Below are the code and all the weights of a small trained network. Each question names an input and a class and asks about switching units off, where a switched-off unit gives its printed mean instead of its output.

import numpy as np


def w(rows, s, z=0):
    codes = np.array(rows[::2]) - 128.0
    scale = np.full(codes.shape[1], s)
    scale[-1] = z or s
    return codes * scale


def norm(h):
    return h / np.sqrt((h * h).mean(-1, keepdims=True) + 1e-5)


def f(y):
    return np.maximum(y, 0)


def log_softmax(a):
    a = a - a.max(-1, keepdims=True)
    return a - np.log(np.exp(a).sum(-1, keepdims=True))


def net(x, mask):
    res = np.array(x, float).reshape(1, 5) / 4 @ E
    u = 0
    for l in range(2):
        y = f(norm(res) @ A[l][:, :-1].T + A[l][:, -1])
        res = res + np.where(mask[u : u + 3], y, B[l][:, -1]) @ B[l][:, :-1]
        u += 3
    return log_softmax(norm(res)[-1] @ U[:, :-1].T + U[:, -1])


A, B = {}, {}
E = w([
[105,244,78,80],'x0',
[110,78,72,69],'x1',
[229,211,198,39],'x2',
[3,163,240,159],'x3',
[96,126,210,43],'x4',
],0.0054)
A[0] = w([
[201,240,205,98,4],'L0N0',
[99,8,49,47,21],'L0N1',
[76,91,18,255,239],'L0N2',
],0.0062,0.0011)
B[0] = w([
[150,57,76,226,214],'L0N0',
[3,152,254,211,202],'L0N1',
[215,16,83,40,253],'L0N2',
],0.0079,0.0046)
A[1] = w([
[58,162,131,52,3],'L1N0',
[133,122,254,73,95],'L1N1',
[62,159,94,73,69],'L1N2',
],0.0099,0.0024)
B[1] = w([
[109,169,104,175,174],'L1N0',
[110,165,5,111,254],'L1N1',
[118,246,185,183,172],'L1N2',
],0.012,0.0042)
U = w([
[45,243,160,195,30],'0',
[119,10,253,173,43],'1',
[254,110,46,64,253],'2',
],0.0094,0.0034)

Each question gives the input, the list of numbers given to net, and the class t.
The units are the neurons (one row each of A and B). Each row of codes is followed by its name. A weight is (code - 128) times the scale printed after its matrix; where a second scale follows, it is the last column's (A, B and U).
mask holds one flag per neuron, layer by layer. A switched-off neuron (its flag False) gives its mean, the last column of its row in B, instead of its output. The means were averaged over made-up inputs and are rounded, as every weight is.
A unit's drop is (log p(t) with every unit on - log p(t) with that unit switched off) / (log p(t) with every unit on - log p(t) with every unit switched off).
The circuit of an input: a set's keep is (log p(t) with only the set's units on - log p(t) with every unit switched off) / (log p(t) with every unit on - log p(t) with every unit switched off). Starting from all 6 units, units are removed one at a time, each time the one whose removal leaves the highest keep (on an exact tie, the one counted first), for as long as the keep stays at least 0.8.
circuit, biggest first: the units of the circuit, biggest drop first
top k neurons: the k neurons with the biggest drops, biggest first
top k neurons in layer l: the k neurons of layer l with the biggest drops, biggest first
drop of u: that unit's drop, to one decimal
input [1,1,6,6,-6], class 1: top neuron in layer 1 -> (L1N1)
input [1,4,-5,5,0], class 1: circuit, biggest first -> (L0N2; L1N1)
input [1,4,-4,-2,5], class 0: top 2 neurons in layer 0 -> (L0N0; L0N1)
input [-4,0,8,6,3], class 2: top 2 neurons -> (L1N1; L0N1)
input [0,-4,-2,-1,8], class 2: top 2 neurons -> (L1N1; L0N1)
input [-6,-1,3,3,-1], class 2: top 2 neurons in layer 1 -> (L1N1; L1N2)
input [-8,4,0,6,8], class 0: circuit, biggest first -> (L1N1; L0N2)
input [-7,7,-1,1,8], class 0: top 4 neurons -> (L1N1; L0N1; L0N2; L0N0)
input [8,-3,-7,7,-8], class 2: top 2 neurons -> (L0N2; L0N1)
input [8,6,-3,-8,2], class 0: circuit, biggest first -> (L0N1; L1N2; L0N0)
input [6,4,-8,5,-5], class 2: top 2 neurons -> (L0N2; L0N1)
input [2,3,-5,-6,2], class 1: circuit, biggest first -> (L0N1; L1N1)
input [-7,-1,3,4,4], class 2: top 2 neurons -> (L1N1; L0N1)
input [-3,6,-5,-2,3], class 1: circuit, biggest first -> (L0N1)
input [1,-3,-7,2,-5], class 2: top 2 neurons in layer 0 -> (L0N2; L0N1)
input [-4,2,0,5,-8], class 2: top 2 neurons in layer 0 -> (L0N2; L0N1)
input [0,1,-3,3,-4], class 2: top 2 neurons in layer 0 -> (L0N2; L0N1)
input [-8,-3,5,2,0], class 2: drop of L0N1 -> 0.2
input [-1,6,-8,-2,-3], class 1: drop of L0N2 -> -0.3
input [-5,-5,3,-1,6], class 2: top neuron -> (L1N1)
input [-5,0,2,0,7], class 2: drop of L1N0 -> 0.0
